Below is a small trained network, with its code and all its weights. Each question gives an input and a class and asks what happens when units are switched off, that is, made to give their printed mean instead of their output.

import numpy as np


def w(rows, s, z=0):
    codes = np.array(rows[::2]) - 128.0
    scale = np.full(codes.shape[1], s)
    scale[-1] = z or s
    return codes * scale


def norm(h):
    return h / np.sqrt((h * h).mean(-1, keepdims=True) + 1e-5)


def f(y):
    return y / 2 * (1 + np.tanh(0.7978845608 * (y + 0.044715 * y**3)))


def log_softmax(a):
    a = a - a.max(-1, keepdims=True)
    return a - np.log(np.exp(a).sum(-1, keepdims=True))


def net(x, mask):
    res = np.array(x, float).reshape(1, 5) / 4 @ E
    u = 0
    for l in range(3):
        y = f(norm(res) @ A[l][:, :-1].T + A[l][:, -1])
        res = res + np.where(mask[u : u + 10], y, B[l][:, -1]) @ B[l][:, :-1]
        u += 10
    return log_softmax(norm(res)[-1] @ U[:, :-1].T + U[:, -1])


A, B = {}, {}
E = w([
[254,148,57,155,108,143,27,204,189,148,161,185],'x0',
[52,120,181,85,161,128,38,159,123,216,143,155],'x1',
[131,160,126,27,156,110,105,177,30,48,122,204],'x2',
[80,165,90,96,176,154,204,190,240,132,105,163],'x3',
[161,116,160,96,69,237,167,123,114,158,184,160],'x4',
],0.0041)
A[0] = w([
[154,175,93,104,81,68,193,178,91,210,188,100,45],'L0N1',
[114,147,143,175,105,141,127,88,194,152,160,86,101],'L0N2',
[193,138,90,192,164,146,218,165,78,115,134,93,8],'L0N3',
[219,86,253,44,157,148,111,169,222,57,143,21,28],'L0N4',
[187,146,67,141,114,154,70,115,174,149,100,177,67],'L0N5',
[168,92,115,202,167,155,185,136,117,45,138,148,3],'L0N6',
[49,126,81,184,191,246,69,81,71,104,22,191,140],'L0N7',
[82,118,104,116,130,50,210,144,181,150,180,223,64],'L0N8',
[172,143,161,55,108,237,140,129,131,153,137,72,67],'L0N9',
[140,153,223,218,124,74,153,122,184,110,212,167,58],'L0N10',
],0.0058,0.0023)
B[0] = w([
[135,124,79,159,144,134,113,109,157,113,117,143,106],'L0N1',
[152,108,110,72,116,95,161,192,48,179,67,135,241],'L0N2',
[78,99,174,43,77,74,75,111,198,157,102,174,187],'L0N3',
[145,151,23,157,152,119,108,85,143,135,137,169,103],'L0N4',
[122,109,235,148,162,111,212,184,119,83,154,76,255],'L0N5',
[87,158,189,42,65,67,58,111,182,179,97,169,178],'L0N6',
[147,143,150,139,83,94,167,164,134,186,122,116,163],'L0N7',
[141,132,172,131,131,224,49,91,63,94,68,63,194],'L0N8',
[86,88,119,217,119,90,160,125,102,117,123,255,197],'L0N9',
[135,137,64,80,154,135,136,99,71,155,118,117,147],'L0N10',
],0.0059,0.0025)
A[1] = w([
[193,88,122,174,119,123,13,19,58,92,165,95,28],'L1N1',
[139,77,99,198,110,159,113,95,213,202,136,53,39],'L1N2',
[113,141,82,90,178,208,145,135,198,119,61,169,79],'L1N3',
[86,171,24,121,217,216,137,145,219,86,117,120,49],'L1N4',
[206,170,28,131,77,125,151,46,203,37,132,97,15],'L1N5',
[54,154,54,227,215,2,76,113,163,87,86,143,74],'L1N6',
[140,177,89,43,146,123,112,163,64,54,165,162,65],'L1N7',
[60,92,153,130,195,145,11,175,173,228,181,152,40],'L1N8',
[161,127,137,99,156,107,74,153,105,116,77,8,102],'L1N9',
[221,135,36,147,140,160,65,158,194,112,206,107,3],'L1N10',
],0.0056,0.0011)
B[1] = w([
[98,167,160,125,118,254,93,156,147,121,49,90,211],'L1N1',
[124,172,44,67,193,115,114,139,96,97,75,173,207],'L1N2',
[128,116,159,173,97,157,58,111,78,139,110,69,196],'L1N3',
[143,139,167,127,95,220,88,116,89,122,88,100,185],'L1N4',
[95,142,164,59,64,68,122,98,108,136,101,173,169],'L1N5',
[111,136,115,163,111,173,162,101,134,133,147,227,225],'L1N6',
[149,110,47,140,147,109,158,112,159,200,79,102,225],'L1N7',
[114,160,137,100,64,68,136,94,146,109,122,133,209],'L1N8',
[168,71,144,124,95,168,148,147,116,155,176,141,254],'L1N9',
[124,122,164,191,170,60,161,127,107,76,135,114,173],'L1N10',
],0.0094,0.003)
A[2] = w([
[90,176,138,134,121,124,123,117,100,127,203,132,107],'L2N1',
[90,109,152,145,205,100,202,99,134,74,202,44,81],'L2N2',
[96,126,105,167,135,171,127,89,142,120,182,246,74],'L2N3',
[159,84,144,79,96,141,128,127,95,144,233,93,123],'L2N4',
[159,140,1,81,205,112,117,117,79,169,109,134,79],'L2N5',
[128,100,120,158,82,182,153,127,121,126,178,198,94],'L2N6',
[59,181,134,107,132,108,54,136,155,188,198,127,7],'L2N7',
[204,123,133,171,169,72,71,154,152,97,170,144,105],'L2N8',
[77,124,114,108,122,142,144,84,122,153,129,102,146],'L2N9',
[127,151,139,60,47,69,109,59,180,109,145,121,88],'L2N10',
],0.0086,0.0019)
B[2] = w([
[205,189,69,93,71,101,151,135,179,91,55,105,129],'L2N1',
[137,236,192,179,175,97,178,151,189,20,200,104,183],'L2N2',
[175,64,104,178,185,185,104,71,96,83,157,192,199],'L2N3',
[117,105,60,172,225,139,105,196,248,165,94,76,147],'L2N4',
[107,152,44,180,38,88,197,140,113,238,176,71,246],'L2N5',
[111,84,45,133,254,94,82,74,110,124,115,119,210],'L2N6',
[151,17,118,33,98,95,186,75,152,104,72,170,141],'L2N7',
[91,219,156,138,137,132,209,73,146,43,196,108,179],'L2N8',
[235,180,106,156,103,108,78,178,169,67,188,181,204],'L2N9',
[98,80,163,12,154,67,78,162,194,146,131,168,252],'L2N10',
],0.0069,0.0044)
U = w([
[106,101,177,8,103,53,96,124,177,128,105,170,163],'0',
[117,151,202,150,114,255,72,142,70,125,71,45,181],'1',
[138,221,189,173,167,96,198,140,149,28,191,92,141],'2',
[124,155,33,146,86,87,185,146,88,231,143,87,141],'3',
[135,61,81,176,222,166,101,58,98,106,149,198,119],'4',
[114,89,140,143,217,114,91,167,154,157,169,52,6],'5',
],0.0074,0.0024)

Each question gives the input, the list of numbers given to net, and the class t.
The units are the neurons (one row each of A and B). Each row of codes is followed by its name. A weight is (code - 128) times the scale printed after its matrix; where a second scale follows, it is the last column's (A, B and U).
mask holds one flag per neuron, layer by layer. A switched-off neuron (its flag False) gives its mean, the last column of its row in B, instead of its output. The means were averaged over made-up inputs and are rounded, as every weight is.
A unit's drop is (log p(t) with every unit on - log p(t) with that unit switched off) / (log p(t) with every unit on - log p(t) with every unit switched off).
The circuit of an input: a set's keep is (log p(t) with only the set's units on - log p(t) with every unit switched off) / (log p(t) with every unit on - log p(t) with every unit switched off). Starting from the 12 units with the biggest drops (on a tie, the unit counted first), units are removed one at a time, each time the one whose removal leaves the highest keep (on an exact tie, the one counted first), for as long as the keep stays at least 0.8.
units of the circuit, in order: the units of the circuit, biggest drop first
unit that matters most: the unit with the biggest drop
k most important neurons: the k neurons with the biggest drops, biggest first
k most important neurons of layer l: the k neurons of layer l with the biggest drops, biggest first
input [-2,-4,-7,6,8], class 4: units of the circuit, in order : [L0N9 L2N6]
input [8,3,-5,-8,-6], class 1: units of the circuit, in order : [L1N1]
input [8,-8,-1,7,-8], class 0: 2 most important neurons of layer 0 : [L0N9 L0N6]
input [8,-3,7,-1,-6], class 2: 4 most important neurons : [L2N8 L1N10 L0N2 L0N5]
input [8,-8,1,-5,7], class 0: 2 most important neurons : [L1N5 L0N3]
input [-3,3,-4,2,-2], class 3: 2 most important neurons : [L0N5 L1N2]
input [-5,-1,7,-4,-1], class 3: units of the circuit, in order : [L1N7 L2N5]
input [-6,6,-7,-7,-2], class 1: 3 most important neurons : [L1N1 L0N3 L0N6]
input [-8,6,8,-4,6], class 2: 4 most important neurons of layer 1 : [L1N2 L1N9 L1N6 L1N5]
input [-6,6,-7,4,-2], class 3: 4 most important neurons of layer 0 : [L0N5 L0N3 L0N6 L0N2]
input [-2,-5,-6,-1,7], class 4: 4 most important neurons : [L0N9 L1N7 L1N8 L2N3]
input [-1,-4,2,-2,-5], class 4: 4 most important neurons : [L1N6 L2N3 L1N8 L2N6]
input [-7,3,-7,-4,-1], class 2: units of the circuit, in order : [L2N2 L2N9]
input [-6,-7,7,2,5], class 0: unit that matters most : L0N6
input [-8,-1,7,8,-2], class 1: 4 most important neurons : [L1N4 L0N5 L0N8 L1N3]
input [-5,7,-7,4,-8], class 4: 2 most important neurons : [L1N6 L0N6]
input [0,8,-8,-6,4], class 0: 4 most important neurons : [L1N8 L1N7 L2N10 L2N7]
input [5,-5,4,0,3], class 0: 3 most important neurons : [L0N6 L0N3 L2N10]
input [7,-1,2,1,7], class 2: 2 most important neurons : [L1N10 L2N8]
input [3,6,-4,-1,4], class 0: units of the circuit, in order : [L1N8]
input [-5,-3,8,-6,6], class 3: 2 most important neurons : [L1N7 L0N8]
input [0,6,-5,-6,6], class 0: 2 most important neurons of layer 0 : [L0N8 L0N5]
input [2,0,7,4,8], class 4: units of the circuit, in order : [L0N9 L2N3]
input [-5,4,-1,-6,0], class 1: 4 most important neurons of layer 0 : [L0N5 L0N3 L0N6 L0N2]
input [-1,1,6,-3,7], class 4: 4 most important neurons : [L0N9 L2N3 L0N2 L1N2]
input [-1,4,-6,-8,-7], class 1: 2 most important neurons : [L1N1 L0N9]
input [-1,4,4,-2,-8], class 4: unit that matters most : L1N6
input [3,-4,5,-5,2], class 1: 3 most important neurons : [L1N1 L0N2 L1N2]
input [7,3,7,-3,-2], class 2: 2 most important neurons of layer 1 : [L1N10 L1N2]
input [-6,-8,8,-3,-4], class 0: 3 most important neurons of layer 0 : [L0N2 L0N6 L0N3]
